Below is a small trained network, with its code and all its weights. Each question gives an input and a target symbol and asks what happens when units are switched off, that is, made to give their printed mean instead of their output.

import numpy as np


def w(rows, s, z=0):
    codes = np.array(rows[::2]) - 128.0
    scale = np.full(codes.shape[1], s)
    scale[-1] = z or s
    return codes * scale


def f(y):
    return np.maximum(y, 0)


def softmax(a):
    e = np.exp(a - a.max(-1, keepdims=True))
    return e / e.sum(-1, keepdims=True)


def log_softmax(a):
    a = a - a.max(-1, keepdims=True)
    return a - np.log(np.exp(a).sum(-1, keepdims=True))


def net(x, mask):
    ids = ['αβγεζηξπτφ'.index(c) for c in x.split()]
    T = len(ids)
    res = E[ids] + P[:T]
    r = res
    for j in range(2):
        rows = slice(2 * j, 2 * j + 2)
        q, k, v = (r @ M[0][rows].T for M in (Q, K, V))
        z = softmax(np.where(np.tri(T) > 0, q @ k.T / 2**0.5, -1e9)) @ v
        o = O[0][rows]
        res = res + np.where(mask[j], z, o[:, -1]) @ o[:, :-1]
    y = f(res @ A[0][:, :-1].T + A[0][:, -1])
    res = res + np.where(mask[2:6], y, B[0][:, -1]) @ B[0][:, :-1]
    return log_softmax(res[-1] @ U[:, :-1].T + U[:, -1])


Q, K, V, O, A, B = {}, {}, {}, {}, {}, {}
E = w([
[88,64,162,61,73,123],'α',
[128,58,145,144,111,43],'β',
[128,56,124,237,102,154],'γ',
[49,174,163,92,112,235],'ε',
[109,196,54,93,81,171],'ζ',
[124,188,195,83,101,43],'η',
[82,70,170,46,104,131],'ξ',
[51,198,118,118,223,120],'π',
[188,65,141,113,201,158],'τ',
[149,184,252,184,90,132],'φ',
],0.017)
P = w([
[244,240,79,120,18,121],'0',
[216,209,101,129,48,107],'1',
[196,185,103,119,72,98],'2',
[181,163,115,110,88,99],'3',
[162,151,132,114,132,116],'4',
[158,132,136,105,135,114],'5',
[139,118,140,100,156,108],'6',
[133,104,148,85,182,117],'7',
[130,88,150,94,190,112],'8',
[115,65,157,92,198,121],'9',
[121,50,162,86,202,121],'10',
[109,26,161,78,226,115],'11',
[107,2,173,91,222,113],'12',
[123,116,134,84,195,116],'13',
],0.0056)
Q[0] = w([
[106,150,91,103,120,148],'H0',
[131,51,81,204,174,108],'H0',
[113,180,191,131,103,149],'H1',
[154,161,249,163,131,97],'H1',
],0.017)
K[0] = w([
[139,102,130,107,143,137],'H0',
[175,170,119,118,101,141],'H0',
[113,69,144,100,134,153],'H1',
[134,3,154,139,133,118],'H1',
],0.022)
V[0] = w([
[151,217,70,182,213,136],'H0',
[2,195,141,103,98,105],'H0',
[253,211,142,145,180,168],'H1',
[215,79,61,169,167,74],'H1',
],0.0067)
O[0] = w([
[134,255,41,148,136,174,4],'H0',
[156,207,123,82,82,37,146],'H0',
[203,201,191,132,182,167,184],'H1',
[151,46,87,115,239,74,70],'H1',
],0.0071,0.0027)
A[0] = w([
[114,118,191,77,194,44,93],'N0',
[249,146,146,144,151,2,129],'N1',
[75,125,109,33,151,113,126],'N2',
[172,171,160,133,78,79,1],'N3',
],0.0086,0.004)
B[0] = w([
[113,140,60,159,140,152,255],'N0',
[49,94,123,160,157,255,250],'N1',
[216,138,143,184,161,71,199],'N2',
[119,142,189,83,195,59,163],'N3',
],0.0097,0.0065)
U = w([
[162,56,186,43,126,31,187],'α',
[82,68,102,105,150,240,97],'β',
[78,62,79,229,56,137,137],'γ',
[10,108,166,2,117,166,2],'ε',
[136,137,79,92,76,133,175],'ζ',
[47,165,122,90,193,68,146],'η',
[154,46,171,48,104,47,188],'ξ',
[174,171,98,133,175,54,128],'π',
[213,86,117,217,97,168,187],'τ',
[156,118,227,186,146,108,57],'φ',
],0.0075,0.0066)

Each question gives the input, a string of symbols that net reads in full, and the target symbol t.
The units are the heads (2 rows each of Q, K, V and O) and the neurons (one row each of A and B). Each row of codes is followed by its name. A weight is (code - 128) times the scale printed after its matrix; where a second scale follows, it is the last column's (O, A, B and U).
mask holds one flag per unit, heads first, then neurons. A switched-off unit (its flag False) gives its mean, the last column of its rows in O or B, instead of its output. The means were averaged over made-up inputs and are rounded, as every weight is.
A unit's drop is (log p(t) with every unit on - log p(t) with that unit switched off) / (log p(t) with every unit on - log p(t) with every unit switched off).
The circuit of an input: a set's keep is (log p(t) with only the set's units on - log p(t) with every unit switched off) / (log p(t) with every unit on - log p(t) with every unit switched off). Starting from all 6 units, units are removed one at a time, each time the one whose removal leaves the highest keep (on an exact tie, the one counted first), for as long as the keep stays at least 0.8.
units of the circuit, in order: the units of the circuit, biggest drop first
most important unit: the unit with the biggest drop
which heads matter: for each layer, one digit per head in row order, 1 if its drop is at least 0.15 and else 0, layers parted by /
drop of u: that unit's drop, to one decimal
input η ζ φ π, target π: units of the circuit, in order	[H0 N2]
input η τ ε τ ζ ζ τ η φ, target β: units of the circuit, in order	[N1 H1 N2]
input β ζ ε ζ ξ φ α α ξ β φ, target γ: most important unit	H1
input ε γ ξ γ γ τ β, target β: which heads matter	00
input τ β τ α φ φ γ π τ φ η, target β: which heads matter	01
input ζ α π η π φ η, target η: units of the circuit, in order	[H0 N3]
input ζ τ τ ζ β, target β: units of the circuit, in order	[N1 H1]
input η ξ τ, target β: units of the circuit, in order	[N1 N2]
input ζ φ η, target ε: which heads matter	01
input η τ π η, target η: drop of N2	0.0
input γ ξ τ, target β: drop of N1	0.1
input φ η γ π, target π: drop of N1	0.4
